Here is a tiny trained network, its code and every weight. The questions are about switching its units off for an input and a class, where a switched-off unit gives its printed mean instead of its output.

import numpy as np


def w(rows, s, z=0):
    codes = np.array(rows[::2]) - 128.0
    scale = np.full(codes.shape[1], s)
    scale[-1] = z or s
    return codes * scale


def norm(h):
    return h / np.sqrt((h * h).mean(-1, keepdims=True) + 1e-5)


def f(y):
    return y / 2 * (1 + np.tanh(0.7978845608 * (y + 0.044715 * y**3)))


def log_softmax(a):
    a = a - a.max(-1, keepdims=True)
    return a - np.log(np.exp(a).sum(-1, keepdims=True))


def net(x, mask):
    res = np.array(x, float).reshape(1, 6) / 4 @ E
    u = 0
    for l in range(4):
        y = f(norm(res) @ A[l][:, :-1].T + A[l][:, -1])
        res = res + np.where(mask[u : u + 6], y, B[l][:, -1]) @ B[l][:, :-1]
        u += 6
    return log_softmax(norm(res)[-1] @ U[:, :-1].T + U[:, -1])


A, B = {}, {}
E = w([
[99,207,137],'x0',
[127,126,128],'x1',
[176,125,253],'x2',
[127,129,129],'x3',
[128,128,127],'x4',
[61,83,169],'x5',
],0.0056)
A[0] = w([
[220,254,64,106],'L0N0',
[125,166,83,18],'L0N1',
[166,202,126,191],'L0N2',
[140,89,121,2],'L0N3',
[184,118,171,57],'L0N4',
[134,75,122,27],'L0N5',
],0.0063,0.0028)
B[0] = w([
[207,179,70,250],'L0N0',
[93,38,143,101],'L0N1',
[166,255,189,209],'L0N2',
[118,81,149,78],'L0N3',
[131,118,190,131],'L0N4',
[19,117,173,92],'L0N5',
],0.0032,0.0022)
A[1] = w([
[10,116,161,251],'L1N0',
[134,164,92,106],'L1N1',
[190,114,128,189],'L1N2',
[80,215,138,84],'L1N3',
[99,126,113,150],'L1N4',
[186,27,106,83],'L1N5',
],0.012,0.0022)
B[1] = w([
[200,103,106,255],'L1N0',
[125,110,92,163],'L1N1',
[115,226,104,183],'L1N2',
[12,95,156,189],'L1N3',
[140,109,117,146],'L1N4',
[35,187,162,192],'L1N5',
],0.011,0.0045)
A[2] = w([
[163,218,127,247],'L2N0',
[202,186,243,71],'L2N1',
[181,93,157,153],'L2N2',
[64,118,46,252],'L2N3',
[114,1,169,210],'L2N4',
[172,166,239,76],'L2N5',
],0.0091,0.0028)
B[2] = w([
[143,99,133,236],'L2N0',
[118,69,111,221],'L2N1',
[145,130,79,145],'L2N2',
[143,96,177,254],'L2N3',
[144,245,100,215],'L2N4',
[116,92,93,200],'L2N5',
],0.011,0.0048)
A[3] = w([
[94,6,93,191],'L3N0',
[254,200,92,8],'L3N1',
[11,138,96,61],'L3N2',
[119,69,36,166],'L3N3',
[122,179,209,91],'L3N4',
[12,155,193,156],'L3N5',
],0.0058,0.0017)
B[3] = w([
[160,81,133,251],'L3N0',
[151,180,147,231],'L3N1',
[139,144,198,165],'L3N2',
[99,2,185,212],'L3N3',
[137,139,141,127],'L3N4',
[69,118,124,213],'L3N5',
],0.008,0.0027)
U = w([
[122,82,123,254],'0',
[188,214,88,107],'1',
[10,189,175,18],'2',
],0.012,0.0028)

Each question gives the input, the list of numbers given to net, and the class t.
The units are the neurons (one row each of A and B). Each row of codes is followed by its name. A weight is (code - 128) times the scale printed after its matrix; where a second scale follows, it is the last column's (A, B and U).
mask holds one flag per neuron, layer by layer. A switched-off neuron (its flag False) gives its mean, the last column of its row in B, instead of its output. The means were averaged over made-up inputs and are rounded, as every weight is.
A unit's drop is (log p(t) with every unit on - log p(t) with that unit switched off) / (log p(t) with every unit on - log p(t) with every unit switched off).
The circuit of an input: a set's keep is (log p(t) with only the set's units on - log p(t) with every unit switched off) / (log p(t) with every unit on - log p(t) with every unit switched off). Starting from the 12 units with the biggest drops (on a tie, the unit counted first), units are removed one at a time, each time the one whose removal leaves the highest keep (on an exact tie, the one counted first), for as long as the keep stays at least 0.8.
circuit, biggest first: the units of the circuit, biggest drop first
most important unit: the unit with the biggest drop
k most important neurons: the k neurons with the biggest drops, biggest first
k most important neurons of layer l: the k neurons of layer l with the biggest drops, biggest first
drop of u: that unit's drop, to one decimal
input [8,-8,2,5,3,-7], class 2: circuit, biggest first : (L1N3)
input [6,-2,7,7,0,4], class 0: circuit, biggest first : (L2N1; L1N5)
input [3,-5,-6,2,0,7], class 1: 3 most important neurons of layer 2 : (L2N4; L2N1; L2N5)
input [6,1,-4,8,-6,-3], class 2: 3 most important neurons : (L1N3; L1N0; L2N1)
input [2,-8,7,-2,3,-5], class 0: 4 most important neurons : (L2N1; L2N4; L2N5; L1N0)
input [4,3,-4,-4,-7,5], class 1: 4 most important neurons : (L1N0; L2N4; L1N2; L2N1)
input [2,5,-4,2,4,-4], class 0: 3 most important neurons : (L2N4; L1N1; L1N5)
input [2,8,-8,8,4,-5], class 0: circuit, biggest first : (L2N4; L3N3)
input [-7,4,-4,1,8,7], class 1: 2 most important neurons : (L2N4; L1N0)
input [5,0,6,2,5,-1], class 0: 3 most important neurons of layer 2 : (L2N1; L2N4; L2N5)
input [5,-4,2,-2,2,8], class 1: 2 most important neurons : (L1N0; L2N4)
input [8,-5,8,-8,-7,-4], class 0: 3 most important neurons : (L2N4; L2N1; L1N5)
input [5,-3,-8,8,2,6], class 0: 2 most important neurons : (L1N0; L1N5)
input [6,4,-6,-6,0,-5], class 0: 4 most important neurons : (L2N4; L1N5; L1N1; L1N2)
input [-5,2,0,-7,2,3], class 2: most important neuron : (L1N5)
input [-8,-8,-2,-3,8,7], class 2: 2 most important neurons : (L1N5; L0N2)
input [6,1,8,-7,2,-6], class 0: 4 most important neurons : (L2N4; L2N1; L1N5; L2N5)
input [-8,0,6,-4,7,-3], class 2: 2 most important neurons : (L1N5; L1N0)
input [4,-2,-2,-4,-5,-1], class 2: 3 most important neurons : (L1N3; L1N0; L2N1)
input [-4,-8,2,6,3,2], class 2: 2 most important neurons : (L1N5; L0N2)
input [8,2,5,-1,-6,8], class 1: most important unit : L1N2
input [3,-4,-1,4,4,-2], class 2: 2 most important neurons of layer 1 : (L1N0; L1N3)
input [-1,2,-5,-5,-6,6], class 1: 2 most important neurons of layer 1 : (L1N2; L1N1)
input [-8,0,-5,7,-7,-1], class 2: drop of L1N0 : 0.2
input [4,-3,-2,-2,-5,6], class 1: drop of L1N0 : 0.8
input [3,-2,4,6,2,-4], class 0: drop of L1N5 : 1.7
input [2,3,-2,-4,7,4], class 1: most important neuron of layer 1 : (L1N0)
input [-8,-4,-1,-7,-1,4], class 2: drop of L1N5 : 0.9
